Here is a tiny trained network, its code and every weight. The questions are about switching its units off for an input and a class, where a switched-off unit gives its printed mean instead of its output.

import numpy as np


def w(rows, s, z=0):
    codes = np.array(rows[::2]) - 128.0
    scale = np.full(codes.shape[1], s)
    scale[-1] = z or s
    return codes * scale


def f(y):
    return y / 2 * (1 + np.tanh(0.7978845608 * (y + 0.044715 * y**3)))


def log_softmax(a):
    a = a - a.max(-1, keepdims=True)
    return a - np.log(np.exp(a).sum(-1, keepdims=True))


def net(x, mask):
    res = np.array(x, float).reshape(1, 8) / 4 @ E
    y = f(res @ A[0][:, :-1].T + A[0][:, -1])
    res = res + np.where(mask, y, B[0][:, -1]) @ B[0][:, :-1]
    return log_softmax(res[-1] @ U[:, :-1].T + U[:, -1])


A, B = {}, {}
E = w([
[102,111,157,88,143,188,92,128],'x0',
[118,110,150,147,132,137,135,129],'x1',
[134,161,130,117,77,117,164,150],'x2',
[92,201,153,81,179,73,210,195],'x3',
[193,136,194,66,143,69,131,61],'x4',
[128,130,144,138,123,134,134,132],'x5',
[116,59,193,110,135,2,45,207],'x6',
[138,117,127,130,143,137,125,131],'x7',
],0.0084)
A[0] = w([
[98,149,163,141,66,172,80,53,54],'N0',
[137,188,1,180,123,225,138,44,252],'N1',
[214,107,250,89,97,114,92,163,219],'N2',
[76,70,98,134,86,162,139,194,112],'N3',
[169,49,114,123,62,57,70,59,244],'N4',
[181,146,121,210,200,200,211,7,252],'N5',
[64,136,162,181,247,205,245,160,217],'N6',
[174,68,188,63,167,131,152,174,209],'N7',
[90,157,208,148,243,61,149,213,219],'N8',
[232,104,89,191,15,196,96,93,171],'N9',
[171,144,199,104,83,109,166,12,242],'N10',
[127,175,130,58,189,97,148,39,180],'N11',
[57,176,48,163,198,162,178,89,241],'N12',
[92,48,104,127,70,132,38,183,90],'N13',
[142,82,196,110,136,64,93,123,112],'N14',
],0.007,0.003)
B[0] = w([
[180,111,173,148,109,113,109,72,152],'N0',
[160,152,171,171,69,198,197,106,254],'N1',
[147,96,90,111,187,80,55,138,203],'N2',
[122,187,68,187,105,122,122,135,156],'N3',
[78,41,159,155,89,141,1,187,204],'N4',
[227,106,192,141,112,198,179,95,236],'N5',
[150,193,87,87,85,93,203,125,207],'N6',
[159,188,69,59,170,105,78,121,178],'N7',
[40,188,75,67,174,70,158,116,224],'N8',
[125,119,216,90,55,169,59,90,204],'N9',
[180,79,234,76,192,144,63,89,197],'N10',
[223,113,171,63,161,122,144,110,180],'N11',
[174,138,109,105,65,188,218,173,207],'N12',
[65,153,87,205,56,81,156,180,179],'N13',
[74,93,115,46,79,87,89,159,185],'N14',
],0.0077,0.01)
U = w([
[165,127,132,187,55,205,98,92,225],'0',
[115,43,103,199,51,138,72,244,253],'1',
[210,52,218,123,142,182,99,107,44],'2',
[175,68,122,124,85,97,2,143,8],'3',
[165,109,62,94,107,179,207,188,108],'4',
[87,164,59,148,173,81,140,142,215],'5',
[198,198,172,105,235,140,168,38,120],'6',
[157,118,149,85,173,55,99,177,30],'7',
],0.0085,0.0026)

Each question gives the input, the list of numbers given to net, and the class t.
The units are the neurons (one row each of A and B). Each row of codes is followed by its name. A weight is (code - 128) times the scale printed after its matrix; where a second scale follows, it is the last column's (A, B and U).
mask holds one flag per neuron, in row order. A switched-off neuron (its flag False) gives its mean, the last column of its row in B, instead of its output. The means were averaged over made-up inputs and are rounded, as every weight is.
A unit's drop is (log p(t) with every unit on - log p(t) with that unit switched off) / (log p(t) with every unit on - log p(t) with every unit switched off).
The circuit of an input: a set's keep is (log p(t) with only the set's units on - log p(t) with every unit switched off) / (log p(t) with every unit on - log p(t) with every unit switched off). Starting from the 12 units with the biggest drops (on a tie, the unit counted first), units are removed one at a time, each time the one whose removal leaves the highest keep (on an exact tie, the one counted first), for as long as the keep stays at least 0.8.
units of the circuit, in order: the units of the circuit, biggest drop first
unit that matters most: the unit with the biggest drop
top k neurons: the k neurons with the biggest drops, biggest first
drop when u is switched off: that unit's drop, to one decimal
input [-1,0,-4,-5,1,-4,-4,2], class 2: unit that matters most => N5
input [3,-3,3,1,-7,-7,7,0], class 5: units of the circuit, in order => N8, N4, N9, N5
input [-4,2,-2,-4,1,7,-6,-1], class 2: units of the circuit, in order => N5, N10
input [4,3,2,-2,0,-5,6,5], class 1: top 2 neurons => N13, N10
input [6,5,-6,4,-1,-6,-6,2], class 4: top 3 neurons => N12, N6, N10
input [-6,-5,-2,-1,4,-7,2,-1], class 3: units of the circuit, in order => N4, N1
input [2,-7,6,0,6,0,-8,-2], class 2: units of the circuit, in order => N8, N10
input [-7,-7,1,-2,2,-5,0,-1], class 2: units of the circuit, in order => N13, N8
input [-4,-8,7,-7,2,1,-7,-4], class 2: units of the circuit, in order => N10, N5
input [6,6,8,-2,0,-4,2,-8], class 1: units of the circuit, in order => N11, N5
input [1,-6,-5,-1,-3,-6,4,5], class 1: units of the circuit, in order => N13, N10
input [-3,4,4,-1,6,-5,-2,4], class 2: units of the circuit, in order => N8, N10
input [8,8,-4,8,0,2,-5,-1], class 4: top 3 neurons => N12, N6, N10
input [-7,-6,3,0,7,-8,3,0], class 3: units of the circuit, in order => N4
input [2,-5,-8,-2,3,8,1,-2], class 3: top 2 neurons => N1, N5
input [3,-6,-7,2,-5,6,8,6], class 5: drop when N8 is switched off => 0.4
input [-7,-1,5,-4,0,-5,3,-4], class 1: drop when N12 is switched off => -0.2
input [4,4,-4,1,-4,-7,5,3], class 5: drop when N8 is switched off => 0.2
